The symbols move the nodes like this.
at | su ze zi le
gora | fipi dari meda buvu
gobu | tuta lofa kole tete
tono | vonu neze bovo nufo
sama | fose pido gena zibe
teku | ralu veti dave zavo
sigi | vela sama kuvi fipi
vagu | tiga gevu feda pono
dira | kemo kibe kizu tero
zavo | veti kivo neka gedo
fefi | megu fine rofo sota
potu | gumu nizi kuga kebo
zeti | kova mode nufo mupo
tero | kibe zosi pugu fafe
gedo | kivo pese suze zisa
susa | tase zaba pido vubi
lezu | bifo guza gasu kaga
varu | vifo gogi nelu kika
pono | gevu dezi dosi late
pugu | kila kolu kibe zati
rume | tavi megu tudo fefi
kema | bilo fila diga muro
fine | nele reli romi duso
gude | feda dosi vagu sebi
zuga | fofu tono rela tepi
reli | kato gumu kika potu
kuvi | roko gena vela vuga
tudo | potu kebo tavi rofo
kaga | guza tuta boke gobu
late | dezi gika pobi veto
vifo | vude lezu tete gogi
kato | pelu rebe gogi gumu
vela | rifi fose roko sama
nimo | bamu pidu buvu tiga
nufo | neze nido kova vuri
laku | vubi vela dufa sigi
sabu | dubi dira tuku ralu
vanu | tudo rofo rume gabu
dosi | tuti suko gevu pobi
lema | kizu pugu dira peze
gofa | kaga gobu rebe zelo
refi | mupo zuga legi lome
bedo | tepi zata semo bifo
gumu | rebe tubi gofa nizi
pidu | laku sigi gazo zivu
tuti | pogu meda zivu suko
gika | buvu kezu nimo feda
fofu | tive vonu bona tono
mupo | mode fofu vuri zuga
dezi | gora buvu suko gika
sebi | dosi pobi pono tive
zisa | pese dave vime sofe
vuze | romi lege fine buda
veme | teku zavo sofe diga
peze | pugu zati tero kuli
kika | gogi gofa kato kuga
pobi | suko nimo dezi sipu
suko | meda bamu gora nimo
nelu | tete pelu vifo kato
diga | zavo gedo bilo guma
zati | kolu mepo zosi dubi
vime | sabu ralu pese teku
semo | gako zeti tepi sika
mepo | fefi sota gabu kemo
tavi | kuga zoki potu megu
neka | peze kuli veti suze
kova | gude sebi neze mode
megu | zoki nele kebo fine
pogu | kuvi vuga sigi meda
dufa | lufi roko vubi kuvi
buda | lege tavi duso rume
tase | vivi veme buku zaba
gasu | sika refi bifo boke
mode | sebi tive nido fofu
gazo | dufa kuvi laku pogu
feda | kezu tuti tiga dosi
zata | nufo vuri zeti legi
sota | fine duso vuze nuba
vude | bedo bifo lofa lezu
ramo | vuze buda sota kila
gogi | lezu kaga pelu gofa
kibe | nuba vanu kila zosi
dave | lema peze ralu neka
meda | vuga sipa fipi bamu
tete | lofa gasu vude pelu
gena | muro tase fose susa
bamu | sipa laku dari pidu
bona | late veto tive bovo
sika | zeti mupo zata refi
vonu | sipu vagu veto neze
zoki | zelo nelu nizi nele
kizu | ramo kila kemo pugu
tuta | vuna semo lome lofa
lufi | valo kema zaba roko
tive | pobi sipu late vonu
kuga | gofa zelo gumu zoki
kebo | nizi varu zoki romi
kole | lome bedo tuta vude
dari | zibe dufa sipa gazo
nizi | tubi vifo zelo varu
muro | fila vivi guma tase
suze | kuli sabu kivo vime
veto | gika feda sipu gude
kezu | gazo pogu pidu tuti
gabu | rofo vuze fefi ramo
pese | tuku lema sabu dave
fipi | sama zibe vuga dari
neze | vagu pono gude nido
kila | buda rume nuba kolu
lege | kika kuga reli tavi
fafe | zosi siru zati tuku
sofe | dave neka teku bilo
fose | guma buku muro pido
boke | refi lome guza kole
gevu | zivu gora tuti dezi
zivu | sigi fipi pogu gora
sipu | nimo tiga gika vagu
kemo | sota nuba ramo kibe
bifo | zata legi sika guza
duso | reli potu lege tudo
vubi | zaba rifi lufi vela
romi | varu kika nele lege
pido | buku valo tase lufi
kuli | zati dubi fafe sabu
buku | zisa sofe vivi valo
dubi | mepo kemo siru dira
fila | suze vime gedo vivi
siru | gabu ramo mepo kizu
roko | kema muro rifi gena
rofo | kebo romi megu vuze
valo | sofe bilo veme kema
tepi | tono nufo gako zata
buvu | dari gazo bamu kezu
tubi | kole vude gobu vifo
kivo | fafe tuku kuli pese
rebe | boke kole kaga tubi
vuga | gena susa sama sipa
vuna | rela gako zuga semo
legi | vuri rela mupo vuna
zibe | pido lufi susa dufa
rela | bona bovo fofu gako
pelu | gasu boke lezu rebe
nido | pono late sebi bona
rifi | diga guma kema fose
vivi | vime teku zisa veme
lofa | semo sika bedo gasu
veti | tero fafe peze kivo
nele | nelu kato varu reli
bilo | neka suze zavo fila
gako | bovo kova tono zeti
zelo | gobu tete tubi nelu
lome | zuga tepi vuna bedo
nuba | duso tudo buda vanu
tuku | siru kizu dubi lema
kolu | rume fefi vanu mepo
bovo | veto gude vonu kova
guma | gedo zisa fila buku
tiga | pidu zivu kezu gevu
vuri | nido bona mode rela
guza | legi vuna refi tuta
zaba | veme diga valo rifi
ralu | dira tero lema veti
sipa | susa vubi zibe laku
zosi | vanu gabu kolu siru

The rows follow the links: the fewer symbols apart two nodes are, the more alike their rows tend to be.

Rows of some nodes; one shown again gets a slightly different row:
veti [-10  -9  36   5 -18  -8  40  22  19 -11   3  11 -25  19  -8  44  18  18   9   4  26  -2  -9  11  14  19 -14  -9  13 -25  19  29   3  -8   7  -1  10 -18  21  -6 -18 -10  10 -10 -20   7  21  35  13  -5]
tudo [ -5  11  -1  13  26   0  30 -28  -4 -13   2  -6  23 -25  -9  34  15  -1  10   0 -38  15  11  -4 -28 -26 -11 -13  -9  32  -2  22 -22   0 -20 -21 -13  25  16  -3  28   3  11  13  25   5  -1  26 -18  -6]
zati [ -6 -13   2 -21  -2 -12  45   7  10  14   2  -6  -8  -3  33  49  22  26 -11   7   1  -4   1  -6  -5   2   4  14 -17 -29  27  31   7 -10  -9  22  15   2  23  -3   0  12 -12 -15   2   3  29  38  14   6]
gako [  9   7 -36 -18  18  -7 -39  10   1  12  -3 -12  25  19   8 -42 -18  17 -10  -4 -27  19  -9 -11  23 -17  14  13 -24  23  18 -27  -3  -8 -21   2 -10 -19 -19   4  11  11 -11  10 -19  -7  19 -33  -7   6]
dari [ 13 -11 -20  11 -33   7 -19  -8 -14  -5  -5  -7 -33 -19  32 -22  -9 -15   4 -10  48 -21   9  -7 -14  32   8  -8  -8 -32 -16 -14 -17   6  32   7  12  18 -11   7 -23  14   5 -11  19 -10 -16 -17   9  -4]
fofu [ 15  12 -24  -8  11 -10 -42   1  10   1  -5  -4  18  11 -13 -47 -20  23   0 -12 -16  29  -6  -5  18 -11  14   3 -16  32  24 -31  -6  -9 -17 -11 -14 -11 -21   8   7   0   0  15 -12 -13  25 -36 -12   0]
zelo [ 11  -3  29  -1  40  10   4  -1  -4   9  -5  14  39  -1 -22   4   2 -25  -6  -7 -55 -15   0  13   3 -36  14   7  30   4 -25   3  28  10 -21  10   3   1   2   5  34 -15  -7  -4   1  -8 -26   3   2   4]
kole [ -1 -13  -6  18  36   6 -15  25  -9 -14   1  -1  40  20  22 -16  -8 -16  11  -3 -52 -25  -9   0  20 -33  -9 -14   4 -20 -17 -11 -14   7 -22   2  15 -18  -7   0  26   6  13 -15 -20   1 -17 -13  18  -7]
romi [-15  12  15   5  31   5  23 -26  -4  -2   6   3  30 -22 -26  24  11 -12   0   9 -46  10  10   3 -29 -31 -12  -1   9  36 -12  15   4   4 -20 -12 -13  21  11  -8  32 -10   1  13  21  11 -12  20 -18   0]
dave [ -1  -5  38  10 -22  -6  36  21  18 -14  -1  15 -28  22 -18  40  18  13  10  -3  30   1 -10  14  22  20  -9 -12  18 -16  13  26   4  -6  11  -6   5 -22  18  -1 -23 -14  13  -5 -22   0  15  32   9  -7]
lezu [  5 -12   2  19  38   9 -12  24  -9 -13  -2   3  42  17  16 -13  -6 -18  11  -7 -54 -27  -7   2  19 -34  -4 -14  10 -19 -19  -9 -10   8 -23   3  14 -17  -6   2  28   2  11 -15 -16  -2 -20 -10  17  -6]
vude [  3 -13  -2  19  37   8 -14  25  -8 -14  -1   1  40  18  19 -15  -6 -17  11  -5 -53 -26  -8   2  19 -33  -6 -15   7 -20 -18 -10 -11   7 -23   3  14 -18  -6   1  26   4  12 -14 -18   0 -18 -11  18  -7]
fipi [ 13 -10 -22  13 -34   8 -19  -8 -16  -8  -5  -9 -33 -17  32 -19  -9 -17   6  -9  48 -21   8  -8 -12  33   6  -9  -9 -31 -17 -13 -19   6  32   2  10  16 -10   6 -24  14   7 -11  17  -8 -18 -16   8  -4]
zuga [ -1   4 -39 -18  22  -5 -35  16  -3  14  -1 -13  28  21  21 -39 -17  13 -11   3 -32  12 -11 -13  23 -20   9  15 -27  14  13 -25  -3  -6 -21   7  -5 -22 -18  -1  14  15 -13   4 -22   0  14 -31   0   7]
rifi [-11  12 -11  -2 -41  10   9   3 -18  11   6  -7 -43  12  -6   9   4 -22  -8  11  58   6  -6  -7   8  37  -4   7  -5  16 -23   5   1   9  39  -3 -14 -13   4  -6 -37   4  -8  14 -14  10 -23   8 -10   5]
pido [-15  10 -17   3 -41  11   6   1 -20   6   5  -9 -43  10   2   5   2 -24  -5  13  57   2  -3 -10   2  36 -10   2  -9  13 -24   3  -9  10  39  -5 -11 -10   2  -7 -36   8  -6  13  -9  13 -25   4  -9   3]
siru [  3  -9  -6 -22   4 -11  45   0   6  15  -1 -11  -3  -8  37  50  22  25 -12   1  -6  -2   5  -9  -8  -3  11  17 -24 -22  26  31   1 -10 -12  20  12   8  23   1   5  17 -13 -11   8  -3  26  38  10   8]
susa [-13   5 -26  13 -38  11  -1  -3 -22  -5   5 -12 -42   1  17  -2  -1 -24   4   8  55  -6  -1 -13  -5  35 -14  -8 -14   0 -25   0 -23   9  39  -9  -6  -1   0  -7 -33  14   5   5  -3  11 -24  -3  -4  -2]
gude [ -5  10   7   5  -4 -10 -45 -14  22 -15   2  12   2  -9 -36 -49 -20  24  11   0   6  25   4  10 -12   3 -12 -11  11  21  25 -31  -1 -10  -6 -20 -10   9 -22  -3  -1 -18  13  11  10   3  26 -39 -12  -8]
sama [ -8   0 -27  19 -36  10  -6  -4 -22 -11   2 -13 -37  -3  24  -7  -3 -24   9   2  52 -10   2 -14  -9  34 -13 -12 -16  -8 -24  -4 -29   8  36  -9  -1   4  -3  -4 -31  16  10   1   4   7 -24  -5  -1  -6]
kuvi [  0  -4 -28  20 -35   9 -11  -5 -20 -13   0 -12 -35  -9  30 -12  -4 -21  10  -3  51 -16   3 -12 -10  32  -7 -15 -14 -17 -22  -9 -30   8  35  -6   5   8  -4  -1 -27  16  11  -4   9   1 -21  -8   2  -7]
gobu [ 10 -11   9  18  40   9 -10  20  -7 -12  -3   7  43  14   8 -10  -4 -21   9  -9 -56 -27  -6   7  19 -35   3 -12  17 -17 -23  -6  -3   7 -23   3  13 -14  -4   6  30  -2   9 -14 -14  -7 -22  -8  16  -6]
tuku [-15 -13  20 -11  -9 -11  44  16  16   4   5   2 -17   8  18  50  20  25  -3  12  14  -6  -4   2   1  10 -13   5  -3 -33  26  31   8 -10  -1  15  16  -8  23  -9  -8   3  -4 -16  -9  11  26  39  18   2]
lufi [-16  10 -20   5 -41  11   4   0 -21   2   5 -11 -42   8   6   3   2 -25  -2  11  58  -1  -3 -11   1  36 -12   0 -10  10 -24   2 -12   9  40  -7  -9  -8   1  -7 -35   9  -3  10  -7  14 -26   3  -8   1]
gofa [ 14  -3  27   1  40  11   3   3  -4   7  -5  13  42   1 -18   3   0 -24  -5  -8 -57 -16  -1  14   7 -36  14   3  30   1 -25   2  25  10 -22   8   3   0   1   7  34 -14  -5  -5  -1  -9 -26   1   4   4]
guza [-12 -11 -21   9  33   4 -23  27 -10  -8   4  -8  37  24  33 -24 -10  -7   6   6 -47 -17 -11  -7  19 -29 -14  -8 -10 -15  -8 -17 -18   3 -22   4  12 -25 -11  -6  22  14   6 -12 -24   9  -8 -20  16  -3]
lome [-15  -8 -30   1  30   0 -26  26  -9   0   5 -11  36  26  34 -29 -13  -2  -1  10 -43 -12 -11 -11  18 -27 -13   0 -18  -9  -2 -18 -15   1 -23   7   8 -25 -12  -8  19  18   0  -9 -26  11  -2 -23  12   0]
zavo [ 11   2  37   7 -27  -2  29  19  12  -8  -4  12 -32  24 -31  33  14   5   7 -11  39   6 -11  13  30  23   4  -8  20  -1   4  22  10  -1  19  -9  -3 -23  15   6 -29 -17   7   3 -25  -8   5  26   1  -5]
laku [  8  -8 -26  18 -34   8 -15  -6 -19 -10  -3 -11 -34 -14  33 -17  -6 -18   8  -7  48 -19   5 -10 -11  32  -1 -12 -11 -26 -19 -10 -25   7  33  -1   8  14  -7   4 -26  16  10  -9  15  -5 -20 -13   6  -6]
gumu [  5   2  30  -5  37  11   8  -7  -4  14  -2  13  38  -7 -28   9   4 -23 -10  -1 -53  -9   4  13  -5 -34  10  11  29  14 -23   6  31   8 -22   8  -2   7   5   2  33 -17 -11   2   7  -2 -24   7  -3   6]
sabu [-14 -12  32   0 -15 -10  42  21  19  -8   5   9 -23  15   2  47  21  23   6   8  22  -4  -7   9  10  15 -16  -5   8 -29  22  30   5  -9   4   4  12 -16  21  -8 -17  -6   7 -13 -16   9  23  36  15  -4]
vanu [ 15   2 -15   0  18  -7  41 -22  -3  -6  -5 -15  12 -23  22  45  20  14   5 -13 -25  11  10 -14 -17 -17   9  -4 -29  12  14  29 -25  -5 -18  -7  -3  23  20   9  20  16   4   4  24 -12  16  34  -7  -3]
vuze [  2  10  -5  13  24  -1  33 -29  -5 -14   0  -9  21 -26  -1  37  15   2  11  -4 -34  15  11  -8 -26 -23  -7 -15 -14  29   3  24 -26  -1 -20 -20 -11  25  17   1  27   6  13  11  25   0   2  29 -16  -7]
nuba [ 14   5 -15   3  18  -6  39 -23  -4  -8  -6 -14  15 -24  19  44  18  13   6 -12 -27  12  11 -14 -18 -18   6  -6 -27  15  12  28 -27  -5 -19  -9  -5  22  20   7  21  15   7   5  24 -11  13  34  -9  -5]
vubi [-12   3 -27  16 -39  11  -3  -2 -22  -7   5 -13 -40   0  20  -4  -1 -23   5   7  54  -8   1 -12  -6  35 -15 -10 -15  -3 -24  -2 -25   9  38  -9  -4   0  -2  -8 -31  14   6   4   1  11 -25  -2  -3  -4]
vivi [ 13  10  24  -3 -31   2  23  12   2   5  -5   8 -37  23 -32  24  11  -6  -5  -8  46  10 -11   7  31  28  15   6  16  14  -7  16  17   3  27  -5 -11 -24  11   7 -32 -15  -5  12 -24  -9  -7  19  -7   2]
nele [-10   8  23  -2  34   8  17 -20  -2   9   4  11  33 -16 -33  20   8 -18  -8  11 -49   4   8   7 -21 -32  -3   6  21  29 -17  12  21   6 -21  -2 -10  16   8  -6  33 -15  -8  11  17   9 -18  15 -13   4]
rela [ 11   9 -34 -17  17  -8 -39   8   3  11  -3 -10  24  17   6 -44 -19  20  -9  -5 -25  21  -8 -11  23 -16  15  11 -23  25  20 -28  -3  -8 -20  -1 -10 -17 -20   6  11   9  -9  11 -18 -10  21 -34  -7   5]
bilo [ 15   8  28   0 -30   2  24  15   6   1  -6  10 -35  24 -34  28  11  -2  -2 -10  42   9 -11  11  32  27  12   2  18  10  -3  19  15   2  24  -7  -9 -23  13   7 -31 -16   0  10 -26 -11  -4  21  -5   1]
megu [-13  13   7  11  29   3  26 -29  -4  -9   4  -2  27 -24 -19  30  12  -7   7   7 -42  14  10  -2 -29 -28 -14  -8   0  35  -7  19 -10   3 -19 -18 -13  23  13  -6  30  -4   7  15  24  10  -7  23 -19  -4]
kebo [-15  11  17   2  33   6  22 -25  -4   1   5   5  31 -20 -29  24  10 -13  -1  11 -46   9   9   5 -27 -31 -11   1  12  34 -14  15   8   5 -20  -9 -13  20  10  -7  32 -11  -2  13  21  11 -14  19 -16   1]
tuti [  1 -11   6 -15 -26  -1 -34 -14   6  14   0   8 -21 -26   3 -38 -16   1 -11   2  37 -14  12   8 -26  25  10  14  14 -31   2 -24  27  -1  20  22  13  26 -17   1 -16  -6 -13 -13  27  -1   1 -29   7   7]

Each walk starts at a row. The symbols on each line, taken left to right, move it on to the next node.
Each answer is a row, close to the row of the node it stands for.
new walk
[ -5  -9  10 -16 -23  -4 -36 -15  11  14   2  11 -19 -26  -4 -40 -17   6 -11   8  33 -10  12  10 -29  23   3  14  16 -27   5 -27  29  -2  16  19  11  26 -18  -3 -14 -10 -14 -12  26   4   6 -31   6   8]
su zi zi su su: [ -7  13  -3  -7 -40   9  13   5 -13  13   2  -4 -44  17 -13  13   6 -20 -10   8  56   8  -7  -4  14  34   2  11   1  19 -20   9   8   8  38  -2 -14 -17   4  -4 -36  -1 -12  16 -17   7 -21  10 -12   7]
su ze su le ze: [-15 -14  17 -15  -8 -12  45  15  15   7   5   1 -14   6  22  50  22  26  -5  12  12  -6  -3   0   0   8  -9   9  -7 -33  26  32   9 -11  -3  18  16  -6  22  -7  -7   4  -5 -16  -7  10  28  39  17   3]
new walk
[ -7  -9  12 -15 -23  -4 -37 -16  13  13   3  12 -19 -26 -10 -42 -17   8 -10   9  32  -7  12  11 -29  22   0  13  17 -23   7 -26  30  -3  14  17   8  25 -19  -3 -14 -11 -11 -10  25   6   7 -32   4   7]
zi ze le su su: [-15   6 -25  10 -39  10  -1  -1 -22  -2   5 -12 -41   4  12  -1   0 -24   3   9  57  -5  -2 -12  -3  35 -13  -5 -13   4 -25   0 -19  10  40  -7  -7  -3   0  -9 -33  13   2   7  -4  11 -26   0  -7  -2]
su su le zi: [ 14   6  33   4 -28   0  27  18   9  -4  -5  12 -33  24 -32  30  13   2   3 -11  40   8 -11  12  32  26  10  -4  20   5   0  20  12   1  20  -9  -6 -24  14   9 -29 -19   4   6 -25 -10   1  23  -1  -2]
new walk
[ -2 -12   0 -23   1 -11  45   5  10  15   1  -7  -5  -3  34  50  21  26 -10   5   0  -3   2  -7  -5   0   6  17 -19 -27  27  31   4 -11 -10  23  13   4  22  -2   2  14 -13 -14   5   1  27  39  13   7]
ze zi le su ze le: [-14  12  12   6  31   5  24 -28  -4  -4   5   2  29 -22 -24  26  11 -11   2   9 -43  12  10   3 -29 -30 -14  -5   7  35 -11  16   0   4 -20 -14 -14  22  12  -7  31  -9   3  15  23  11 -11  20 -18   0]
ze su le ze su su zi: [ -3   2 -39 -17  24  -4 -33  18  -5  14   0 -14  30  23  24 -38 -17  10 -11   5 -33   9 -11 -14  23 -21   5  15 -27  12  11 -25  -4  -4 -21   8  -3 -22 -17  -2  14  17 -12   3 -23   1  11 -29   2   7]
new walk
[ -7  12   2  13  27   0  29 -29  -4 -12   4  -3  25 -25 -12  32  14  -4   8   2 -38  15  11  -5 -29 -27 -13 -11  -6  34  -3  20 -17   1 -21 -20 -14  25  14  -4  28   0  11  15  26   7  -3  24 -18  -6]
ze le su le su: [ 16  -6  23   6  40  11  -1  10  -5   1  -5  12  43   5 -11  -1   0 -25  -1 -10 -58 -22  -2  12  13 -37  14   0  28  -5 -25  -1  18   9 -22   7   7  -5   0   9  32 -12   0  -9  -5 -10 -25   0   9   1]
ze su su le ze su: [ 12  13 -12   2   5 -12 -44  -7  16 -10  -4   3  11   3 -26 -49 -21  26   9 -11  -9  31  -1   2   9  -5   4  -7  -4  31  27 -32  -7 -10 -14 -21 -15  -3 -22   6   4  -8   9  16  -3 -10  26 -37 -15  -5]
new walk
[  7  -1  37   9 -25  -4  33  19  15 -12  -3  15 -31  23 -26  36  16   9  10  -7  35   4 -10  13  27  22  -1 -11  22  -7   9  23   7  -4  17  -9   0 -23  16   4 -26 -16  12   1 -24  -6   9  28   4  -7]
ze su le ze su su zi: [-13  12   9   8  30   4  25 -28  -4  -6   5   1  28 -24 -21  28  11  -8   5   8 -43  13   9   0 -30 -29 -14  -6   4  36  -9  18  -4   3 -21 -16 -15  23  13  -6  31  -7   5  15  24  11  -9  22 -17  -3]
su su le le: [  9  -1  29  -2  39  11   6  -2  -4  11  -3  13  40  -3 -24   6   2 -24  -8  -4 -54 -13   2  14   2 -36  14   8  31   8 -25   4  30  10 -22  10   1   3   3   5  34 -17  -9  -2   3  -7 -25   5   1   5]
new walk
[  1   3  28  -6  36  10  10 -10  -3  14   0  12  37  -9 -31  11   4 -21 -11   3 -53  -7   4  12  -8 -34   9  11  28  15 -23   7  32   8 -20   8  -3   9   6   2  33 -18 -11   4   9  -1 -23   8  -5   7]
ze le le zi: [ 14  -9  18  11  41  11  -4  13  -6  -4  -6  10  44   9  -3  -5  -2 -24   3 -12 -57 -24  -3  11  15 -36  10  -6  24 -10 -24  -2  10   9 -23   6  10  -9  -3   8  32  -9   4 -12  -9 -10 -26  -3  12  -2]
zi le zi le zi: [ -9 -11 -16  14  35   5 -20  27 -10 -11   3  -5  38  22  29 -22 -10 -12  10   4 -49 -22  -9  -5  19 -31 -14 -12  -4 -18 -11 -13 -18   5 -22   4  13 -22  -9  -5  24  11  10 -13 -23   7 -10 -17  18  -6]
new walk
[  2  12   7  -9 -37   7  17   9  -7  14  -1   1 -41  20 -25  17   8 -15 -11   2  52  10  -8   1  21  32  10  11   6  20 -16  11  17   5  33  -1 -14 -19   8   1 -36  -7 -12  15 -21  -1 -15  14 -11   8]
su le ze zi zi le su: [ -9 -13   6 -22  -3 -12  44   9  12  13   3  -4  -9   0  30  50  20  27 -11  10   5  -5   0  -4  -3   4   0  15 -15 -31  27  32   7  -9  -7  23  15   0  22  -4  -2  12 -11 -16   0   5  28  39  15   5]
ze su le ze le: [ -3  11  -4  14  26   0  33 -29  -5 -13   1  -7  22 -26  -5  35  15   1  10  -1 -37  16  12  -8 -27 -23  -9 -13 -13  31   0  23 -26  -1 -20 -22 -13  25  15  -2  27   4  12  13  26   2   0  27 -17  -7]
new walk
[ 12 -12  -6  -7 -31   3 -29 -11  -2  10  -3   1 -29 -25  17 -32 -13  -6  -7  -6  44 -21  12   3 -21  28  15   8   5 -38  -7 -21  13   3  25  19  14  25 -14   6 -20   4  -9 -16  25  -8  -7 -25  10   4]
zi le le su zi: [ -5  -1 -29  19 -37  10  -8  -4 -22 -13   3 -12 -37  -5  26  -7  -3 -21   9   0  51 -12   2 -13  -8  33 -11 -14 -15 -11 -23  -5 -31   9  35  -9   1   5  -4  -4 -28  16  11  -2   6   5 -23  -6  -1  -6]
le le le le: [  5  -7 -27  18 -34   8 -13  -6 -19 -12  -1 -11 -34 -13  32 -14  -7 -20  10  -6  49 -19   6 -11 -10  31  -2 -13 -13 -23 -20  -9 -28   7  33  -4   7  12  -6   3 -26  17   9  -7  12  -3 -21 -11   4  -7]
